Look-ups in named tables: a row name and a column name give one cell, copied from the table.

lis:
,kir,vesep,vusifel,reparem
rekefu,37,-3327,-2178,-2693
remugal,-3580,-2746,-3834,-9144
dar,3673,-4867,-1620,-3973
lese,4709,-4019,-2919,-9142
romug,-5304,-2671,-6466,6402
gadi,-8011,-5151,-2815,-2067

reparem of lese = -9142
vusifel of gadi = -2815
vusifel of dar = -1620
vusifel of lese = -2919
reparem of gadi = -2067
vusifel of rekefu = -2178
reparem of rekefu = -2693
kir of gadi = -8011
kir of remugal = -3580
reparem of dar = -3973
kir of dar = 3673
vesep of dar = -4867
kir of lese = 4709
vusifel of remugal = -3834

mife
cols = ledo, savefu, bos, nozot, geli, tolaso, bot
rebu: [0.582, 0.140, 0.507, -0.601, 0.343, 0.087, 0.211]
lodus: [-0.274, 0.012, -0.081, -0.059, -0.111, -0.139, -0.136]
bis: [0.122, 0.130, 0.620, -0.550, 0.219, 0.357, 0.076]
lif: [-0.111, -0.128, -0.112, -0.344, -0.435, -0.113, -0.115]
dop: [0.709, -0.255, 0.425, -0.652, -0.875, -0.476, 0.396]
movas: [0.059, -0.141, 0.172, -0.346, -0.022, 0.035, 0.207]
porad: [-0.184, 0.180, -0.319, -0.134, -0.179, 0.050, -0.213]
sozesel: [0.156, -0.133, 0.163, -0.378, -0.786, -0.606, 0.111]
sarufi: [0.025, -0.534, -0.148, -0.450, -0.269, 0.187, 0.165]
bok: [-0.112, 0.034, 0.127, -0.063, -0.059, -0.391, -0.103]
vonu: [-0.897, -0.253, -0.831, 0.169, 0.172, -0.001, 0.218]
vebo: [0.228, 0.212, 0.414, -0.468, 0.156, 0.553, -0.240]
vinis: [-0.210, 0.095, -0.101, -0.201, -0.307, -0.284, -0.146]

bok, ledo: -0.112
porad, bot: -0.213
lif, nozot: -0.344
vebo, geli: 0.156
sarufi, geli: -0.269
lodus, ledo: -0.274
lif, ledo: -0.111
lodus, geli: -0.111
sarufi, bot: 0.165
sarufi, savefu: -0.534
dop, ledo: 0.709
sarufi, ledo: 0.025
Row with the largest tolaso: vebo

vakel:
         rizena  lekufeb
dulu         84      183
bafi         74      144
vifulu       82      183
rulap       105      143
lavabip      63      187
bekurul      66      186
ged          78      183
tegif       106      137
felal        93      161
leze         66      140
tidezus      66      181
lusi         77      194
rufopus      89      142
muz          87      137

rizena of lavabip: 63
lekufeb of rulap: 143
rizena of felal: 93
rizena of bekurul: 66
rizena of lusi: 77
lekufeb of lavabip: 187
rizena of rulap: 105
rizena of rufopus: 89
rizena of ged: 78
rizena of tidezus: 66
lekufeb of lusi: 194
rizena of dulu: 84
rizena of vifulu: 82
lekufeb of vifulu: 183
lekufeb of tidezus: 181
lekufeb of muz: 137
lekufeb of dulu: 183
lekufeb of ged: 183
rizena of bafi: 74
lekufeb of leze: 140
Which row has the largest lekufeb? lusi

Table nume
       nup  ber  sek  palaz  nit  vakur  raleg  vaf  robunit
sav    626  624  612    624  622    623    624  624      622
gego   534  627  750    613  594    639    592  633      616
ves    674  626  541    581  610    609    642  625      641
zamep  747  622  199    599  646    628    589  620      697

ves, robunit => 641
sav, sek => 612
zamep, ber => 622
sav, robunit => 622
zamep, vakur => 628
sav, vaf => 624
ves, sek => 541
ves, nit => 610
ves, raleg => 642
gego, raleg => 592
sav, raleg => 624

tuk =
|  | vum | goz | fef | detabon | duriso | tivebub | mazar | vetegi | namena | sutemik |
|---|---|---|---|---|---|---|---|---|---|---|
| toza | 87 | -8 | -32 | -53 | 74 | -39 | 13 | 53 | -13 | 19 |
| kedogi | -12 | 73 | -69 | -38 | 70 | -39 | 57 | 52 | -20 | 34 |
| ler | -13 | 55 | -65 | -29 | 57 | -36 | 41 | 40 | -24 | 19 |
| pozafeg | 24 | 4 | 9 | -8 | 20 | 0 | 13 | 20 | 11 | 19 |
| komitil | -5 | -3 | 0 | 1 | -2 | -1 | -2 | -5 | -4 | -4 |
| gor | 6 | 12 | -2 | 0 | 12 | 2 | 15 | 10 | 1 | 11 |
| zis | 6 | 5 | -26 | -9 | 1 | 4 | -39 | 14 | -22 | -21 |
| dud | 39 | -13 | 4 | -23 | 26 | -12 | 0 | 14 | 6 | 13 |
| fov | -6 | 39 | -46 | -24 | 47 | -31 | 24 | 25 | -22 | 10 |
| sukidez | -15 | 14 | -1 | -2 | 9 | -11 | 26 | 4 | 17 | 22 |
| tok | -13 | -76 | 43 | 31 | -70 | 18 | -84 | -66 | 6 | -56 |
| rutulo | -18 | -30 | 18 | -24 | -17 | -25 | -18 | -21 | 44 | 22 |
| pid | -4 | -1 | 5 | 7 | -5 | 4 | -4 | -8 | 1 | -4 |

tivebub of sukidez = -11
goz of pozafeg = 4
vum of toza = 87
tivebub of pid = 4
duriso of pozafeg = 20
mazar of ler = 41
detabon of ler = -29
sutemik of tok = -56
mazar of komitil = -2
vum of zis = 6
tivebub of gor = 2
sutemik of toza = 19
goz of tok = -76
sutemik of rutulo = 22
namena of fov = -22
vum of fov = -6
duriso of ler = 57
Row with the largest mazar: kedogi

